Here is a tiny trained network, its code and every weight. The questions are about switching its units off for an input and a target symbol, where a switched-off unit gives its printed mean instead of its output.

import numpy as np


def w(rows, s, z=0):
    codes = np.array(rows[::2]) - 128.0
    scale = np.full(codes.shape[1], s)
    scale[-1] = z or s
    return codes * scale


def f(y):
    return np.maximum(y, 0)


def softmax(a):
    e = np.exp(a - a.max(-1, keepdims=True))
    return e / e.sum(-1, keepdims=True)


def log_softmax(a):
    a = a - a.max(-1, keepdims=True)
    return a - np.log(np.exp(a).sum(-1, keepdims=True))


def net(x, mask):
    ids = ['βγδεζηθλξπσφψω'.index(c) for c in x.split()]
    T = len(ids)
    res = E[ids] + P[:T]
    u = 0
    for l in range(2):
        r = res
        for j in range(3):
            rows = slice(3 * j, 3 * j + 3)
            q, k, v = (r @ M[l][rows].T for M in (Q, K, V))
            z = softmax(np.where(np.tri(T) > 0, q @ k.T / 3**0.5, -1e9)) @ v
            o = O[l][rows]
            res = res + np.where(mask[u + j], z, o[:, -1]) @ o[:, :-1]
        u += 3
        y = f(res @ A[l][:, :-1].T + A[l][:, -1])
        res = res + np.where(mask[u : u + 12], y, B[l][:, -1]) @ B[l][:, :-1]
        u += 12
    return log_softmax(res[-1] @ U[:, :-1].T + U[:, -1])


Q, K, V, O, A, B = {}, {}, {}, {}, {}, {}
E = w([
[131,143,58,108],'β',
[149,156,205,123],'γ',
[169,167,195,151],'δ',
[56,195,171,109],'ε',
[173,178,181,175],'ζ',
[191,180,126,155],'η',
[209,94,98,150],'θ',
[133,39,220,79],'λ',
[194,168,159,101],'ξ',
[216,113,108,254],'π',
[196,177,138,135],'σ',
[182,173,150,141],'φ',
[77,120,236,225],'ψ',
[46,169,84,138],'ω',
],0.018)
P = w([
[144,248,93,152],'0',
[129,155,127,114],'1',
[130,157,129,125],'2',
[122,151,133,131],'3',
[126,150,133,142],'4',
[125,148,130,133],'5',
[125,148,131,137],'6',
],0.011)
Q[0] = w([
[93,24,140,81],'L0H1',
[177,89,153,120],'L0H1',
[154,118,106,122],'L0H1',
[85,69,95,169],'L0H2',
[110,211,109,157],'L0H2',
[155,133,97,117],'L0H2',
[178,252,152,127],'L0H3',
[162,136,158,140],'L0H3',
[132,167,159,69],'L0H3',
],0.02)
K[0] = w([
[138,53,196,98],'L0H1',
[190,135,163,136],'L0H1',
[108,108,92,157],'L0H1',
[88,10,132,178],'L0H2',
[83,172,99,145],'L0H2',
[136,107,101,139],'L0H2',
[115,249,112,162],'L0H3',
[115,136,146,169],'L0H3',
[177,192,110,120],'L0H3',
],0.018)
V[0] = w([
[112,134,106,96],'L0H1',
[107,102,185,112],'L0H1',
[71,98,106,132],'L0H1',
[169,175,143,112],'L0H2',
[183,120,110,151],'L0H2',
[107,115,55,96],'L0H2',
[237,85,141,12],'L0H3',
[107,138,127,90],'L0H3',
[177,89,95,247],'L0H3',
],0.013)
O[0] = w([
[111,183,144,52,157],'L0H1',
[233,151,205,75,56],'L0H1',
[165,135,146,114,140],'L0H1',
[129,139,163,193,153],'L0H2',
[203,254,49,255,106],'L0H2',
[169,163,72,70,161],'L0H2',
[159,232,86,145,3],'L0H3',
[141,130,142,16,139],'L0H3',
[77,100,118,245,110],'L0H3',
],0.0061,0.014)
A[0] = w([
[69,175,72,147,147],'L0N1',
[120,245,180,90,136],'L0N2',
[96,159,134,83,89],'L0N3',
[142,119,27,109,107],'L0N4',
[159,210,95,127,124],'L0N5',
[28,89,83,92,1],'L0N6',
[112,138,118,138,243],'L0N7',
[99,150,74,93,58],'L0N8',
[206,74,196,170,121],'L0N9',
[70,126,59,151,163],'L0N10',
[172,93,19,136,202],'L0N11',
[116,118,130,162,63],'L0N12',
],0.013,0.0057)
B[0] = w([
[175,113,109,50,215],'L0N1',
[122,147,194,120,168],'L0N2',
[92,130,57,204,184],'L0N3',
[209,60,206,174,171],'L0N4',
[68,163,160,77,160],'L0N5',
[221,204,135,127,249],'L0N6',
[112,100,217,64,188],'L0N7',
[177,91,70,134,182],'L0N8',
[158,118,58,163,162],'L0N9',
[177,141,79,2,223],'L0N10',
[122,122,222,125,179],'L0N11',
[47,157,101,104,143],'L0N12',
],0.0067,0.014)
Q[1] = w([
[145,107,155,144],'L1H1',
[113,56,36,218],'L1H1',
[64,214,207,158],'L1H1',
[100,69,251,183],'L1H2',
[95,31,77,143],'L1H2',
[151,104,254,60],'L1H2',
[188,156,164,90],'L1H3',
[134,79,129,92],'L1H3',
[88,91,132,103],'L1H3',
],0.0085)
K[1] = w([
[156,30,130,144],'L1H1',
[120,69,123,223],'L1H1',
[74,224,255,114],'L1H1',
[114,147,184,166],'L1H2',
[128,77,103,171],'L1H2',
[141,133,201,119],'L1H2',
[200,195,135,135],'L1H3',
[162,140,142,22],'L1H3',
[109,180,114,152],'L1H3',
],0.0096)
V[1] = w([
[134,229,212,156],'L1H1',
[233,202,121,91],'L1H1',
[113,254,236,100],'L1H1',
[108,127,60,105],'L1H2',
[101,167,110,127],'L1H2',
[91,176,97,142],'L1H2',
[143,54,192,142],'L1H3',
[192,131,82,181],'L1H3',
[104,62,155,114],'L1H3',
],0.0072)
O[1] = w([
[201,244,159,143,105],'L1H1',
[55,208,126,150,248],'L1H1',
[95,193,52,2,166],'L1H1',
[20,138,3,155,145],'L1H2',
[175,203,23,95,124],'L1H2',
[113,115,29,66,104],'L1H2',
[152,200,95,48,88],'L1H3',
[136,181,227,117,99],'L1H3',
[2,253,130,87,110],'L1H3',
],0.0049,0.015)
A[1] = w([
[139,123,108,83,220],'L1N1',
[47,64,139,202,150],'L1N2',
[29,114,105,144,173],'L1N3',
[160,120,144,222,253],'L1N4',
[115,77,123,71,143],'L1N5',
[122,164,151,254,251],'L1N6',
[208,217,253,140,156],'L1N7',
[62,176,208,208,126],'L1N8',
[119,193,62,223,239],'L1N9',
[87,180,29,125,117],'L1N10',
[36,166,95,118,148],'L1N11',
[160,177,60,66,50],'L1N12',
],0.0097,0.0056)
B[1] = w([
[88,92,222,68,227],'L1N1',
[116,126,174,222,169],'L1N2',
[96,182,176,154,161],'L1N3',
[135,151,11,139,162],'L1N4',
[213,123,108,168,200],'L1N5',
[172,117,63,11,156],'L1N6',
[217,177,157,231,190],'L1N7',
[114,115,165,4,149],'L1N8',
[82,140,1,88,146],'L1N9',
[113,87,72,150,218],'L1N10',
[73,200,124,131,203],'L1N11',
[83,35,122,203,248],'L1N12',
],0.0075,0.014)
U = w([
[183,75,151,6,157],'β',
[160,82,111,158,92],'γ',
[124,140,120,116,199],'δ',
[47,176,197,81,110],'ε',
[167,149,99,93,136],'ζ',
[110,167,120,181,10],'η',
[130,140,131,122,158],'θ',
[164,135,155,145,120],'λ',
[72,114,119,191,3],'ξ',
[99,153,95,133,172],'π',
[152,118,62,118,63],'σ',
[126,140,95,127,190],'φ',
[56,78,212,176,175],'ψ',
[39,86,87,49,165],'ω',
],0.012,0.0046)

Each question gives the input, a string of symbols that net reads in full, and the target symbol t.
The units are the heads (3 rows each of Q, K, V and O) and the neurons (one row each of A and B). Each row of codes is followed by its name. A weight is (code - 128) times the scale printed after its matrix; where a second scale follows, it is the last column's (O, A, B and U).
mask holds one flag per unit, layer by layer, with each layer's heads first. A switched-off unit (its flag False) gives its mean, the last column of its rows in O or B, instead of its output. The means were averaged over made-up inputs and are rounded, as every weight is.
A unit's drop is (log p(t) with every unit on - log p(t) with that unit switched off) / (log p(t) with every unit on - log p(t) with every unit switched off).
The circuit of an input: a set's keep is (log p(t) with only the set's units on - log p(t) with every unit switched off) / (log p(t) with every unit on - log p(t) with every unit switched off). Starting from the 12 units with the biggest drops (on a tie, the unit counted first), units are removed one at a time, each time the one whose removal leaves the highest keep (on an exact tie, the one counted first), for as long as the keep stays at least 0.8.
circuit, biggest first: the units of the circuit, biggest drop first
k most important neurons: the k neurons with the biggest drops, biggest first
k most important neurons of layer l: the k neurons of layer l with the biggest drops, biggest first
input ψ π η ω ω ω σ, target γ: circuit, biggest first => L1H1; L0H3; L1N4; L0N9
input σ β ξ, target π: circuit, biggest first => L0H2; L0H3; L1H1; L1N9
input ω θ ξ η π, target σ: 3 most important neurons => L1N6; L1N4; L0N9
input ω ξ ζ, target ψ: circuit, biggest first => L0N6; L0N10
input ε ζ ξ λ γ, target β: 2 most important neurons of layer 0 => L0N6; L0N9
input ξ π θ, target σ: circuit, biggest first => L0H2; L0H3; L1N6
input ω π β ξ ξ, target ψ: circuit, biggest first => L0N10; L0N6
input ω ξ β δ ε η δ, target ψ: circuit, biggest first => L0N6; L0N10
input ξ ω δ, target η: 2 most important neurons of layer 0 => L0N5; L0N2
input η ε ε ψ β π ξ, target ω: 4 most important neurons => L0N6; L0N4; L0N12; L1N9
input π η σ π η, target ξ: 3 most important neurons of layer 0 => L0N6; L0N12; L0N10
input ω β ω ω ω ε, target ε: 2 most important neurons => L0N6; L1N12
input ψ ξ ξ, target γ: 2 most important neurons => L0N9; L0N6
input ε σ γ β ω φ, target β: 2 most important neurons => L1N12; L0N6
input δ δ ω σ, target ζ: most important neuron => L1N6
input β ω β ω ω δ, target ε: most important neuron => L0N11
input β δ ω σ β η, target ε: 4 most important neurons => L0N6; L0N10; L0N5; L0N1
input η ω σ, target ω: 2 most important neurons of layer 1 => L1N9; L1N7
input β π β, target β: 2 most important neurons of layer 0 => L0N4; L0N10
input β β π, target σ: 4 most important neurons of layer 1 => L1N6; L1N4; L1N1; L1N9
input β σ β ω ω η, target ε: 2 most important neurons => L0N6; L0N10
input γ β θ, target λ: 3 most important neurons => L0N11; L1N7; L0N3
input π ω ε ξ, target ξ: 2 most important neurons of layer 0 => L0N10; L0N12
input ε ω π β ξ θ δ, target β: 3 most important neurons => L0N6; L1N12; L0N2
input ξ ω ε ω ξ, target η: 2 most important neurons of layer 0 => L0N5; L0N2
input ψ ξ β ξ ω ξ, target γ: most important neuron => L0N9
